Below is a small trained network, with its code and all its weights. Each question gives an input and a class and asks what happens when units are switched off, that is, made to give their printed mean instead of their output.

import numpy as np


def w(rows, s, z=0):
    codes = np.array(rows[::2]) - 128.0
    scale = np.full(codes.shape[1], s)
    scale[-1] = z or s
    return codes * scale


def norm(h):
    return h / np.sqrt((h * h).mean(-1, keepdims=True) + 1e-5)


def f(y):
    return np.maximum(y, 0)


def log_softmax(a):
    a = a - a.max(-1, keepdims=True)
    return a - np.log(np.exp(a).sum(-1, keepdims=True))


def net(x, mask):
    res = np.array(x, float).reshape(1, 4) / 4 @ E
    u = 0
    for l in range(3):
        y = f(norm(res) @ A[l][:, :-1].T + A[l][:, -1])
        res = res + np.where(mask[u : u + 10], y, B[l][:, -1]) @ B[l][:, :-1]
        u += 10
    return log_softmax(norm(res)[-1] @ U[:, :-1].T + U[:, -1])


A, B = {}, {}
E = w([
[68,113,142,82],'x0',
[224,133,186,169],'x1',
[92,232,159,82],'x2',
[162,146,147,245],'x3',
],0.011)
A[0] = w([
[121,106,45,142,98],'0.n0',
[254,160,219,106,146],'0.n1',
[193,78,62,85,172],'0.n2',
[109,253,104,169,49],'0.n3',
[74,109,50,157,208],'0.n4',
[154,62,116,86,104],'0.n5',
[115,213,98,57,192],'0.n6',
[133,129,60,97,3],'0.n7',
[125,55,123,110,113],'0.n8',
[110,36,148,136,24],'0.n9',
],0.01,0.0032)
B[0] = w([
[199,137,158,153,174],'0.n0',
[56,128,45,119,254],'0.n1',
[174,227,154,21,206],'0.n2',
[124,175,75,235,212],'0.n3',
[254,95,178,168,222],'0.n4',
[141,173,100,74,178],'0.n5',
[67,201,73,158,254],'0.n6',
[172,176,122,114,146],'0.n7',
[208,88,130,30,179],'0.n8',
[58,139,170,73,166],'0.n9',
],0.0082,0.0056)
A[1] = w([
[152,154,100,126,245],'1.n0',
[140,51,181,139,74],'1.n1',
[96,248,175,137,201],'1.n2',
[150,86,154,131,82],'1.n3',
[112,115,129,182,156],'1.n4',
[154,148,110,135,234],'1.n5',
[168,81,189,98,30],'1.n6',
[107,166,102,80,67],'1.n7',
[119,155,181,154,150],'1.n8',
[126,58,190,85,4],'1.n9',
],0.014,0.0034)
B[1] = w([
[111,153,188,54,214],'1.n0',
[82,108,121,181,153],'1.n1',
[42,188,34,146,254],'1.n2',
[84,143,123,153,148],'1.n3',
[135,104,173,217,178],'1.n4',
[94,117,181,42,201],'1.n5',
[26,74,101,167,158],'1.n6',
[70,42,175,42,188],'1.n7',
[135,129,3,130,156],'1.n8',
[75,130,150,119,150],'1.n9',
],0.0079,0.009)
A[2] = w([
[131,79,178,145,184],'2.n0',
[214,142,80,240,31],'2.n1',
[206,72,93,167,81],'2.n2',
[201,127,148,116,23],'2.n3',
[108,115,196,79,131],'2.n4',
[190,82,136,183,20],'2.n5',
[197,52,144,40,175],'2.n6',
[98,167,2,101,253],'2.n7',
[88,218,127,123,153],'2.n8',
[179,103,60,93,118],'2.n9',
],0.01,0.0035)
B[2] = w([
[21,73,81,155,160],'2.n0',
[185,81,171,104,186],'2.n1',
[59,95,255,113,158],'2.n2',
[128,205,161,133,138],'2.n3',
[98,119,207,208,167],'2.n4',
[56,86,174,157,156],'2.n5',
[223,137,131,155,195],'2.n6',
[217,88,121,110,255],'2.n7',
[119,117,62,173,211],'2.n8',
[241,200,158,63,146],'2.n9',
],0.0074,0.0089)
U = w([
[251,200,162,46,90],'0',
[158,93,216,167,40],'1',
[83,172,92,93,224],'2',
[142,191,66,200,87],'3',
[160,111,185,32,126],'4',
[96,113,141,177,251],'5',
[76,180,84,85,81],'6',
[97,199,76,170,129],'7',
],0.013,0.0023)

Each question gives the input, the list of numbers given to net, and the class t.
The units are the neurons (one row each of A and B). Each row of codes is followed by its name. A weight is (code - 128) times the scale printed after its matrix; where a second scale follows, it is the last column's (A, B and U).
mask holds one flag per neuron, layer by layer. A switched-off neuron (its flag False) gives its mean, the last column of its row in B, instead of its output. The means were averaged over made-up inputs and are rounded, as every weight is.
A unit's drop is (log p(t) with every unit on - log p(t) with that unit switched off) / (log p(t) with every unit on - log p(t) with every unit switched off).
The circuit of an input: a set's keep is (log p(t) with only the set's units on - log p(t) with every unit switched off) / (log p(t) with every unit on - log p(t) with every unit switched off). Starting from the 12 units with the biggest drops (on a tie, the unit counted first), units are removed one at a time, each time the one whose removal leaves the highest keep (on an exact tie, the one counted first), for as long as the keep stays at least 0.8.
circuit, biggest first: the units of the circuit, biggest drop first
most important unit: the unit with the biggest drop
k most important neurons: the k neurons with the biggest drops, biggest first
k most important neurons of layer l: the k neurons of layer l with the biggest drops, biggest first
drop of u: that unit's drop, to one decimal
input [-3,-2,0,-3], class 0: most important unit	0.n4
input [-1,7,1,-6], class 2: 2 most important neurons	(0.n1; 0.n4)
input [-3,1,-2,6], class 1: circuit, biggest first	(1.n2; 0.n6)
input [2,6,0,0], class 4: 3 most important neurons of layer 1	(1.n2; 1.n1; 1.n6)
input [-7,7,7,-2], class 2: 2 most important neurons of layer 0	(0.n1; 0.n4)
input [5,-8,0,-2], class 4: 2 most important neurons of layer 0	(0.n4; 0.n3)
input [1,0,-8,-2], class 4: 2 most important neurons	(1.n6; 0.n9)
input [-4,6,0,4], class 1: 2 most important neurons	(0.n6; 0.n2)
input [-4,3,-8,0], class 0: 3 most important neurons	(0.n2; 2.n9; 2.n6)
input [5,-3,-1,-4], class 4: 2 most important neurons	(1.n2; 1.n7)
input [-4,4,-8,-4], class 0: 2 most important neurons of layer 0	(0.n2; 0.n5)
input [-2,-7,-8,-5], class 0: 2 most important neurons of layer 2	(2.n6; 2.n9)
input [-8,4,-1,4], class 1: 2 most important neurons	(0.n6; 1.n2)
input [-5,-2,-4,-1], class 0: most important unit	0.n2
input [2,-4,-6,-1], class 4: 2 most important neurons of layer 1	(1.n6; 1.n9)
input [-2,-7,-7,-1], class 0: 2 most important neurons of layer 0	(0.n2; 0.n5)
input [-8,-2,-1,7], class 1: drop of 2.n1	0.2
input [6,-6,-2,-3], class 4: drop of 0.n4	0.1
input [-8,1,-4,0], class 0: drop of 0.n2	0.3
input [-5,-7,7,2], class 3: drop of 1.n1	0.0
input [2,-5,-2,-1], class 4: most important neuron	(0.n3)
